In the rows, 128 means zero.
Each row is followed by its class number. Each block has new classes, again numbered from 0 up, in any order.
[106 146 100 145  93 103 128 145 147 115  97 101 110 143 129 131 117 122
 139 173 140 137 143 127 175  96 121 167 128 140 101 116 100 126 147 131
 111 110 116 126 130 109 135 139 104  94 146 128 119 107 137 112  81 122
 121 108 165]
0
[118 147 105 136 162 112 136 131 130 150 123 113 110 137 113 144  99 125
 142 147 132 172 119 133 161 105 117 142 131 129 105 129 103 121 152 141
 106 103 113 114 143 108 152 128 112 140 151 126 113 132 139 117  96 118
 100 119 160]
0
[159 151 130 126 120 151 112 144 141  96 114 103 122 164 113 124 118 110
 149 145 137 143 137 137 142 108 149 147 115 145 121 107 116 140 135 135
 117 121 138 125 154 134 139 151 115 118 137 101 116 138 125 107 103 124
 126 123 144]
1
[107 136  93 140 178 121 130 124 136 118 119 120 112 138 132 143 116 116
 140 153 140 116 123 143 152 106 126 130 124 131 125 110 110 128 153 141
 115 112  97 100 138 113 140 131 106 112 140 117 108 126 133 113 104 123
 107 108 146]
0
[143 149 130 128  97 118 113 156 149 115 110  97 121 174 109 130 127  96
 140 170 108 146 138 137 143 107 164 144 130 150 130 100 115 125 126 126
 115 125 125 135 151 124 127 145 117 107 123  95 122 100 114 121  91 139
 125 120 178]
1
[114 143 101 131 204 121 130 108 145 140 112 118 122 116 117 142 108 116
 139 145 135 129 120 123 164  94 131 135 116 124 119 115  96 123 157 143
  94 113 112  98 140 110 138 133 112 112 150 118  97 130 133 111  96 107
 116 113 146]
0
[114 146  98 138 180 114 126 147 145 151 130 104 108 140 111 140 113 112
 136 153 139 167 117 131 182  97 139 141 125 140 116  97 105 112 160 150
  99 126 108 108 138 112 140 116 107 119 141 118 107 115 144 109 101 112
 106 115 150]
0
[111 147 101  95 150  90 125 135 131 130 108  98 106 145 117 144 117 116
 145 169 133 144 124 131 170  89 129 172 127 146 111 102 103 140 148 136
 105 106 116 117 145 117 142 134  98 110 143 127 110 134 140 116  96 118
 108 105 174]
0
[154 143 116 125 211 147 123 114 148  89 130 120 133 120 149 131 113  91
 143 147 101 119 147 181 102 101 135 134 114 129 134  75 103 131 136 148
 136 139 110 106 146 133 127 152 118 111 127  93  99 105 125 127 125 141
 112 118 114]
1
[154 147 128 129 168 134 115 145 115 113 131 137 130 129 110 130 129 111
 124 149 123 132 138 166 131 120 173 161 132 142 142  82 102 137 133 175
 120 118 117 140 159 137 125 136 124 134 132  77 117 114 123 116 110 133
 134 128 127]
1
[137 150 130 134 125 128 123 211 134  85 108  95 120 154 133 130 120 109
 135 161 127 139 149 138 129  85 151 165 103 131 127  88 101 133 142 130
 123 141 118 135 142 113 134 155 110 107 126 118 118 109 129 127  83 134
 118 123 147]
1
[123 145  96 132 142 119 123 127 142 125 119 109 105 136 118 106 118 123
 130 147 150 132 142 146 160 110 132 131 125 144 122 104 114 126 151 136
 116 115 116 110 144 125 133 134 109 104 139 126 110 125 138 108 109 125
 120 105 151]
0
[138 157 128 134  90 112 113 147 140  80 107 100 123 173 134 141 130  90
 133 164 121 137 144 144 125  89 148 180 135 136 118  77 104 150 144 132
 126 125 124 153 158 120 118 139 117  95 135  97 124  98 123 117  84 147
 117 108 148]
1
[145 155 131 138  96 141 115 148 147  93 114 104 123 168 101 113 134  96
 134 149 112 147 136 119 140 102 162 137 138 133 127  85 123 145 119 142
 115 114 123 135 157 131 129 133 118 108 139  93 120 116 119 120  97 145
 126 110 148]
1
[110 140  94 134 154 108 137 128 147 123 117 104 117 151 130 139 111 113
 143 149 154 139 142 133 152 101 121 151 121 130 106 123 120 146 141 135
 103 119 112 102 142 113 124 129  92 120 140 115 112 134 141 111  99 123
 113 100 150]
0
[120 149  85 133 163 120 134 132 133 117 117 105 121 126 111 141 121 120
 142 148 133 144 123 135 163  89 127 155 118 140 113 108 101 134 152 146
 110 114 108 127 137 108 126 130 109 113 133 118 116 127 135 112  98 107
 106 108 155]
0

A new block, with new classes numbered from 0.
[ 97 128 153 133 118 129 142 140 140 144 119 119 115 133 125 120 115 169
 142 127 143 113 130 142 117 104 122 124 126 202  97 140 113 131 128 118
 122 112 144 126 118 112 119 133 126 127 158 188 116 127 146 138 134 140
 119 114 128]
1
[132 124 119 127 147 118  99 133 137 130 119 137 125 129 120  98 122 146
 178 105 168 124 119 162  99 121 130 118 124 133 118 149 100 130 129 125
 141  81 123 132 140 136 106 142 124 130 149 197 119 122 127 118 173 160
 143 121 112]
1
[138 136 129 139 130 117 156 132 120 110 144 155 135 124 132 144 128 123
  95 126 141 130 141 155 138 156 124 133 152  40 144 114 142 123 121 123
 168 190 123 148 153 107 164 119 116 140  72 115 113 105 133 126 123 131
 145 154 103]
2
[107 130 138 128 121 124 129 128 126 137 106 121 139 137 123 139 120 101
 173 152 134 112 119 174 141  93 127 164 111 195 101 114 140 137 123 138
 115 119 146 125 107 157  98 129 143 134 190 120 137 138 138 132 111 146
 120 114 116]
0
[105 136 145  97 150  99 108 138 126 131 120 106 130 134 117 125 114 112
 216 145 201 118 108 194 129  67 143 137 113 188 100 118 142 139 127 124
 174 112 169 134 131 144  68 128 146 132 140 120 138 147 142 127 107 125
 126 104 137]
0
[141 132 128 159 114 143 158 126 126 122 116 170 136 137 153 158 137  99
 128 143 130 128 137  92 147 156 130 139 140  86 130  94 130 117 105 126
 141 175 125 153 124 115 134 127 112 158 143 122 123 117 117 115 120 126
 136 141  98]
2
[141 127 114 156 135 132 111 152 144 133 123 140 123 149 104 119 146 194
 168 110 161 117 124 116 103 150 126 131 147  40 135 137 107 132 135 134
  92 134 105 116 146  98 135 129 108 134 163 174 125 129 132 146 170 149
 126 130 112]
1
[130 145 132 140 134 129 182 120 129 120 126 140 133 131 128 140 121 132
  92 144 146 119 128 146 157 123 111 140 129 159 138 103 138 107 108 134
 144 111 155 139 108 118 131 135 142 147 146  98 124 148 142 131  84 123
 118 116 125]
0
[128 126 144 108 136 134 112 145 126 128 104 118 139 127 108 114 120 140
 130 123 151 135 120 128 121 106 137 107 119 167 116 113 131 123 128 143
 117 110 127 124 141 135 112 134 136 127 169 134 130 111 137 129 139 133
 129 115 138]
0
[128 144 131 135 132 123 136 131 129 130 133 143 123 132 119 129 117 168
 137 148 152 130 124 190 132 121 137 136 124 138 105 100 132 117 117 128
 137 114 131 149 132 112 134 132 135 150 144 130 121 126 150 136 160 150
 128 130 132]
0
[158 138 121 144 135 134 135  97 121 113 144 158 123 132 136 144 138 126
  99 137 118 128 149  97 129 135 125 142 147  40 159 101 135 118 125 129
 127 154 105 139 128 108 165 132 119 149 114  81 121 127 128 131 149 135
 127 136 110]
2
[124 129 139 109 143 105  90 129 111 127 143 131 125 116 113 144 115 153
 176 133 172 138 124 185 135 121 137 143 157  40 139 128 142 127 124 125
 149 165 134 128 165 102 134 118 128 169  88 111 144 124 140 135 150 126
 146 136 110]
2
[155 131 131 126 154 124 142 119 129 118 126 118 120 130 125  89 125 138
 118 133 141 125 128 166 126  97 139 111 110 178 119 116 126 119 139 127
 139  86 124 134 121 134 147 165 145 140 142  96 128 131 126 151 161 166
 117 105 153]
0
[102 142 119 139 112 135 116 161 127 138 120 148 120 132 110 130 119 133
 138 124 132 115 124 142 131 175 105 131 135  75 130 155 122 132 121 130
 144 165 134 130 144  98 113 120 111 136 158 182 119 107 144 113 148 144
 129 131  90]
1
[112 136 114 150 120 140 116 151 139 143 135 151 126 134 112 110 132 177
 132 122 181 120 145 147 128 180 126 120 142  87 136 128 108 127 118 125
 119 136 125 135 127  82 144 117 113 136 162 184 117 141 143 135 147 144
 128 132 101]
1
[120 132 119 153 124 116 135 133 134 150 119 135 125 120 110 130 125 216
 136 118 152 112 107 152 114 157 134 128 174  40 141 139 114 119 127 130
  96 134 124 118 119  78 163 118 119 155 104 131 133 142 148 144 130 119
 130 126 120]
1
[109 116 125 141 125 118 164 142 133 121 127 155 142 125 134 137 134  90
  76 132 192 130 146 152 138 157 125 154 133  69 161 115 142 113 110 143
 176 167 137 144 145  78 167  99 124 129  89 121 113 131 131 117  40 114
 129 122 106]
2
[107 136 122 123 142 112  70 156 153 114 113 148 103 111 110 117 138 136
 176 126 216 120 121 143 106 128 120 141 140  84 133 139 126 118 134 146
 169 126 128 145 143 104 122 111 122 135 105 187 119  94 146  71 144 120
 135 103 109]
1
[150 129 124 120 135 130 104 141 138 117 138 128 114 130 114  99 135 151
  88 130 139 118 132 150 106 123 125 118 114 136 109 124 128 120 126 124
 137 104 116 136 130 132 145 136 133 133 156 135 130  99 131 131 173 148
 136 124 137]
0
[154 132 132 123 146 116 157 127 122 130 128 110 109 128 129 106 102 153
 147 140 134 126 127 193 146 102 147 109 123 139 104 113 139 135 126 127
 153 121 133 138 131 139 136 156 145 146 123  90 130 144 131 162 177 195
 120 136 149]
0

Next block: new classes, numbered from 0 again.
[123 107 132 121 132 123 139 173 143 138 148 165 153 137 121 117 100 135
 134 138 122 115 104 161 145 118 113 115 131 125 111 120 113 172 103 156
 135 127 111 129 128 127  82 140 119 116  91 107 112 124  98 106 123 164
 132 126 126]
0
[126 124 137 128 134 133 138 164 129 147 136 141 147 130 118 116 112 135
 129 139 129 132 113 148 131 107 127 128 129 126 122 129 119 137 112 135
 131 122 137 132 119 115  93 146 130 127 127 132 123 126 120 127 120 127
 116 130 121]
0
[135 155 123 133 128 128 158 125 124 120 126 117 133 127 126 127 141 128
 116 123 136 145 130  95 135 100 138 132 133 128 120 128 145 122 129 121
 126 124 129 139 121 114 142 123 142 133 158 152 140 126 128 130 127 101
 123 128 132]
1
[128  88 117 113 137 126 111 198 151 131 141 109 134 135 135 123 130 107
 117 128 128 104 118  96 152 116 151 131 124 130 134 122 132 182  72 161
 128 131  58 131 129 111  97  84 120 130 107 131 136 130 128  81 123 194
 139 125 148]
0
[132 134 126 123 136 122 147 172 133 123 139 140 142 132 128 129 120 128
 121 121 130 120 119 112 151  93 141 132 131 139 120 122 133 153 105 151
 124 131 103 124 122 114 101 129 137 124 125 135 112 125 115 116 128 140
 134 127 124]
0
[136 158 128 140 133 129 157 137 125 115 128 114 134 131 130 124 137 121
 110 124 138 135 131  87 142  90 150 134 133 135 124 125 141 127 124 134
 117 129 110 136 125 108 139 121 145 136 160 153 141 129 129 130 131 110
 130 129 114]
1
[132 139 128 133 125 126 140 138 127 124 124 111 127 128 129 127 136 120
 116 125 138 124 132  93 126 117 143 134 133 138 126 127 131 127 122 125
 116 131 111 135 129 112 136 121 141 134 149 146 140 130 140 132 136 120
 131 134 132]
1
[136 164 121 138 137 129 156 137 132 128 132 106 131 123 126 111 139 125
 107 125 143 140 122  92 138  92 148 136 134 130 119 125 143 125 125 119
 121 125 119 138 108 105 132 124 145 136 163 159 152 129 124 123 133  92
 124 125 128]
1
[134 156 125 144 140 133 155 171 136 140 132 105 147 119 127 101 136 107
 102 130 146 138 114  97 135  75 155 139 140 121 118 113 147 135 104 129
 120 121 114 156 111  96 115 124 151 136 165 169 148 128 128 124 133  94
 119 129 126]
1
[131 117 133 110 125 124 158 173 129 122 143 144 147 136 139 127 115 133
 122 138 130 122 126 130 142  97 129 130 132 153 120 129 135 149 117 148
 116 132 112 150 134 120  97 137 140 123 129 134 111 124 115 128 133 136
 137 125 124]
0
[133 119 123 126 137 127 118 157 141 147 131 114 129  97 130 113 131 112
 116 132 145 128 115 117 129 129 140 126 130 121 124 129 127 140 108 127
 124 128 116 122 118 119 112 104 126 130 123 139 146 127 136 114 120 134
 115 129 138]
0
[121  73 131 113 137 120 120 209 136 150 153 153 153 132 130 117 107 126
 131 148 118 115 111 156 137 126 133 124 131 125 131 124 104 167  80 158
 129 132  94 124 126 131  61 122 118 126  85 125 103 125 122 110 118 187
 124 123 133]
0
